Below is a small trained network, with its code and all its weights. Each question gives an input and a class and asks what happens when units are switched off, that is, made to give their printed mean instead of their output.

import numpy as np


def w(rows, s, z=0):
    codes = np.array(rows[::2]) - 128.0
    scale = np.full(codes.shape[1], s)
    scale[-1] = z or s
    return codes * scale


def f(y):
    return y / 2 * (1 + np.tanh(0.7978845608 * (y + 0.044715 * y**3)))


def log_softmax(a):
    a = a - a.max(-1, keepdims=True)
    return a - np.log(np.exp(a).sum(-1, keepdims=True))


def net(x, mask):
    res = np.array(x, float).reshape(1, 6) / 4 @ E
    y = f(res @ A[0][:, :-1].T + A[0][:, -1])
    res = res + np.where(mask, y, B[0][:, -1]) @ B[0][:, :-1]
    return log_softmax(res[-1] @ U[:, :-1].T + U[:, -1])


A, B = {}, {}
E = w([
[112,95,141,164,26,104,186,65,208],'x0',
[132,126,130,132,121,129,127,131,121],'x1',
[93,116,252,96,124,216,161,189,153],'x2',
[124,129,131,120,135,115,125,129,140],'x3',
[19,68,113,102,112,146,51,74,91],'x4',
[123,138,133,132,120,120,122,137,129],'x5',
],0.017)
A[0] = w([
[166,155,166,141,146,162,186,170,162,109],'neuron 0',
[154,134,114,101,196,145,73,187,68,252],'neuron 1',
[163,140,120,136,127,90,158,144,99,148],'neuron 2',
[140,129,132,120,197,123,164,170,127,154],'neuron 3',
[177,162,58,158,125,79,125,114,130,180],'neuron 4',
[106,159,130,123,128,115,134,145,119,129],'neuron 5',
[38,72,185,72,106,206,90,123,118,48],'neuron 6',
[56,89,173,109,121,148,78,107,130,72],'neuron 7',
[82,112,53,148,116,87,55,57,95,115],'neuron 8',
[99,96,147,176,23,100,209,47,204,149],'neuron 9',
[111,143,160,124,140,163,198,178,152,140],'neuron 10',
[110,179,150,97,137,102,138,89,117,115],'neuron 11',
[170,154,163,159,143,160,145,171,131,134],'neuron 12',
[121,92,141,131,75,120,198,109,188,121],'neuron 13',
[94,111,102,132,130,83,74,84,83,158],'neuron 14',
[245,166,88,164,148,67,149,107,135,200],'neuron 15',
],0.013,0.012)
B[0] = w([
[174,97,187,109,119,124,113,155,181,180],'neuron 0',
[65,143,178,104,217,180,107,147,123,230],'neuron 1',
[105,152,148,141,154,132,142,116,143,163],'neuron 2',
[111,152,145,95,130,131,146,148,119,168],'neuron 3',
[60,154,76,174,134,140,121,97,96,207],'neuron 4',
[123,118,136,133,142,152,134,142,135,132],'neuron 5',
[69,177,75,187,141,147,178,94,140,227],'neuron 6',
[82,160,86,156,121,126,152,67,97,193],'neuron 7',
[162,21,134,59,101,124,76,184,142,209],'neuron 8',
[153,112,83,130,3,35,132,103,161,253],'neuron 9',
[179,140,169,131,113,149,173,151,138,178],'neuron 10',
[120,104,126,143,137,124,126,125,127,127],'neuron 11',
[107,112,164,94,140,120,164,151,147,172],'neuron 12',
[189,143,146,174,72,117,112,103,110,195],'neuron 13',
[163,101,132,112,145,180,70,130,95,190],'neuron 14',
[72,200,79,191,139,138,178,97,119,233],'neuron 15',
],0.014,0.031)
U = w([
[49,204,86,159,228,185,153,121,88,250],'0',
[98,159,49,213,107,108,172,78,127,166],'1',
[141,66,107,69,216,185,44,161,79,148],'2',
[161,36,64,64,95,94,82,127,124,1],'3',
[147,143,183,49,196,161,182,234,157,130],'4',
[253,139,184,147,103,116,167,137,155,37],'5',
],0.012,0.0037)

Each question gives the input, the list of numbers given to net, and the class t.
The units are the neurons (one row each of A and B). Each row of codes is followed by its name. A weight is (code - 128) times the scale printed after its matrix; where a second scale follows, it is the last column's (A, B and U).
mask holds one flag per neuron, in row order. A switched-off neuron (its flag False) gives its mean, the last column of its row in B, instead of its output. The means were averaged over made-up inputs and are rounded, as every weight is.
A unit's drop is (log p(t) with every unit on - log p(t) with that unit switched off) / (log p(t) with every unit on - log p(t) with every unit switched off).
The circuit of an input: a set's keep is (log p(t) with only the set's units on - log p(t) with every unit switched off) / (log p(t) with every unit on - log p(t) with every unit switched off). Starting from the 12 units with the biggest drops (on a tie, the unit counted first), units are removed one at a time, each time the one whose removal leaves the highest keep (on an exact tie, the one counted first), for as long as the keep stays at least 0.8.
circuit, biggest first: the units of the circuit, biggest drop first
unit that matters most: the unit with the biggest drop
k most important neurons: the k neurons with the biggest drops, biggest first
drop of u: that unit's drop, to one decimal
input [1,-2,-7,-3,1,2], class 3: circuit, biggest first => neuron 8
input [-3,-7,0,-3,1,8], class 2: 2 most important neurons => neuron 15; neuron 6
input [-1,-5,3,6,0,-3], class 4: 2 most important neurons => neuron 15; neuron 4
input [-1,-8,1,-1,5,-4], class 0: 2 most important neurons => neuron 9; neuron 6
input [1,-1,-8,2,5,-6], class 3: 2 most important neurons => neuron 1; neuron 8
input [-2,2,0,4,0,6], class 0: 2 most important neurons => neuron 8; neuron 0
input [8,3,-5,-8,1,-3], class 3: 2 most important neurons => neuron 8; neuron 6
input [-1,2,0,-3,-5,0], class 0: 3 most important neurons => neuron 8; neuron 15; neuron 9
input [-5,3,0,4,7,-2], class 2: 3 most important neurons => neuron 8; neuron 15; neuron 14
input [6,6,-7,-3,1,6], class 3: 2 most important neurons => neuron 8; neuron 6
input [-4,4,-1,-5,6,-3], class 2: drop of neuron 8 => 0.1
input [0,-3,5,-7,5,6], class 0: drop of neuron 9 => 4.5
input [7,7,3,-3,-6,-7], class 5: drop of neuron 15 => 0.0
input [-6,-7,-7,5,2,-4], class 2: unit that matters most => neuron 8
